Below is a small trained network, with its code and all its weights. Each question gives an input and a class and asks what happens when units are switched off, that is, made to give their printed mean instead of their output.

import numpy as np


def w(rows, s, z=0):
    codes = np.array(rows[::2]) - 128.0
    scale = np.full(codes.shape[1], s)
    scale[-1] = z or s
    return codes * scale


def norm(h):
    return h / np.sqrt((h * h).mean(-1, keepdims=True) + 1e-5)


def f(y):
    return np.maximum(y, 0)


def log_softmax(a):
    a = a - a.max(-1, keepdims=True)
    return a - np.log(np.exp(a).sum(-1, keepdims=True))


def net(x, mask):
    res = np.array(x, float).reshape(1, 2) / 4 @ E
    u = 0
    for l in range(2):
        y = f(norm(res) @ A[l][:, :-1].T + A[l][:, -1])
        res = res + np.where(mask[u : u + 11], y, B[l][:, -1]) @ B[l][:, :-1]
        u += 11
    return log_softmax(norm(res)[-1] @ U[:, :-1].T + U[:, -1])


A, B = {}, {}
E = w([
[241,177,218,138,118,113,166],'x0',
[126,166,29,253,97,128,49],'x1',
],0.0072)
A[0] = w([
[143,183,130,130,64,143,183,140],'L0N1',
[159,148,201,65,198,92,169,97],'L0N2',
[84,48,113,175,54,166,129,133],'L0N3',
[99,17,168,126,95,84,199,212],'L0N4',
[74,49,104,130,133,133,56,5],'L0N5',
[88,104,96,74,150,171,172,28],'L0N6',
[48,81,179,150,90,129,126,25],'L0N7',
[110,128,160,115,74,151,180,169],'L0N8',
[141,140,176,106,211,135,199,108],'L0N9',
[99,176,198,107,146,115,134,94],'L0N10',
[55,112,72,11,254,139,129,138],'L0N11',
],0.0084,0.0019)
B[0] = w([
[126,150,155,128,176,133,132,174],'L0N1',
[138,110,69,113,167,158,88,253],'L0N2',
[148,44,146,133,197,47,158,187],'L0N3',
[139,153,99,149,88,176,96,212],'L0N4',
[136,84,141,145,193,112,1,197],'L0N5',
[143,140,80,109,19,109,149,181],'L0N6',
[112,136,165,93,96,111,195,154],'L0N7',
[171,92,173,124,122,120,145,177],'L0N8',
[100,84,147,92,179,150,128,222],'L0N9',
[184,102,100,101,138,176,128,181],'L0N10',
[148,184,145,199,52,137,166,245],'L0N11',
],0.0085,0.0075)
A[1] = w([
[138,157,137,117,173,92,116,67],'L1N1',
[140,130,117,161,50,131,153,196],'L1N2',
[148,214,129,155,139,143,147,127],'L1N3',
[119,183,125,129,74,137,136,89],'L1N4',
[112,138,132,135,25,145,145,162],'L1N5',
[102,141,110,114,153,102,111,7],'L1N6',
[107,123,100,146,128,97,133,182],'L1N7',
[156,147,113,135,150,127,104,103],'L1N8',
[141,119,163,128,113,139,139,153],'L1N9',
[117,248,152,152,153,113,132,101],'L1N10',
[110,153,116,115,59,170,149,236],'L1N11',
],0.018,0.0017)
B[1] = w([
[90,147,109,157,111,152,138,171],'L1N1',
[107,96,154,75,115,146,224,255],'L1N2',
[96,144,73,104,74,139,158,205],'L1N3',
[209,108,130,122,190,167,79,196],'L1N4',
[66,86,155,150,123,81,176,244],'L1N5',
[95,118,133,168,124,85,108,152],'L1N6',
[166,164,134,117,154,144,108,195],'L1N7',
[117,102,141,106,89,101,132,211],'L1N8',
[120,111,110,136,167,109,92,176],'L1N9',
[157,195,3,98,61,135,130,197],'L1N10',
[92,143,144,185,130,63,136,218],'L1N11',
],0.014,0.0079)
U = w([
[68,42,194,147,105,65,237,195],'0',
[195,59,175,35,201,200,124,209],'1',
[105,98,117,227,154,37,6,194],'2',
[137,198,31,84,29,135,157,195],'3',
[119,186,187,139,114,163,85,14],'4',
[98,214,171,83,159,99,101,3],'5',
[151,175,206,162,111,145,108,23],'6',
],0.014,0.0063)

Each question gives the input, the list of numbers given to net, and the class t.
The units are the neurons (one row each of A and B). Each row of codes is followed by its name. A weight is (code - 128) times the scale printed after its matrix; where a second scale follows, it is the last column's (A, B and U).
mask holds one flag per neuron, layer by layer. A switched-off neuron (its flag False) gives its mean, the last column of its row in B, instead of its output. The means were averaged over made-up inputs and are rounded, as every weight is.
A unit's drop is (log p(t) with every unit on - log p(t) with that unit switched off) / (log p(t) with every unit on - log p(t) with every unit switched off).
The circuit of an input: a set's keep is (log p(t) with only the set's units on - log p(t) with every unit switched off) / (log p(t) with every unit on - log p(t) with every unit switched off). Starting from the 12 units with the biggest drops (on a tie, the unit counted first), units are removed one at a time, each time the one whose removal leaves the highest keep (on an exact tie, the one counted first), for as long as the keep stays at least 0.8.
circuit, biggest first: the units of the circuit, biggest drop first
unit that matters most: the unit with the biggest drop
k most important neurons: the k neurons with the biggest drops, biggest first
k most important neurons of layer l: the k neurons of layer l with the biggest drops, biggest first
drop when u is switched off: that unit's drop, to one decimal
input [8,-1], class 1: unit that matters most -> L0N11
input [0,5], class 2: circuit, biggest first -> (L0N11 L1N2)
input [5,1], class 3: 2 most important neurons -> (L0N3 L0N5)
input [0,7], class 2: 3 most important neurons -> (L0N11 L0N3 L1N10)
input [-7,1], class 2: 2 most important neurons -> (L0N5 L0N3)
input [7,0], class 1: 3 most important neurons -> (L0N11 L1N5 L1N10)
input [0,2], class 2: 2 most important neurons -> (L0N11 L1N2)
input [1,-6], class 1: 2 most important neurons of layer 1 -> (L1N5 L1N10)
input [0,6], class 2: drop when L0N11 is switched off -> 5.4
input [8,-2], class 1: drop when L1N5 is switched off -> 0.0
input [1,-7], class 1: drop when L0N2 is switched off -> 2.1
input [1,-3], class 1: drop when L1N10 is switched off -> 0.1
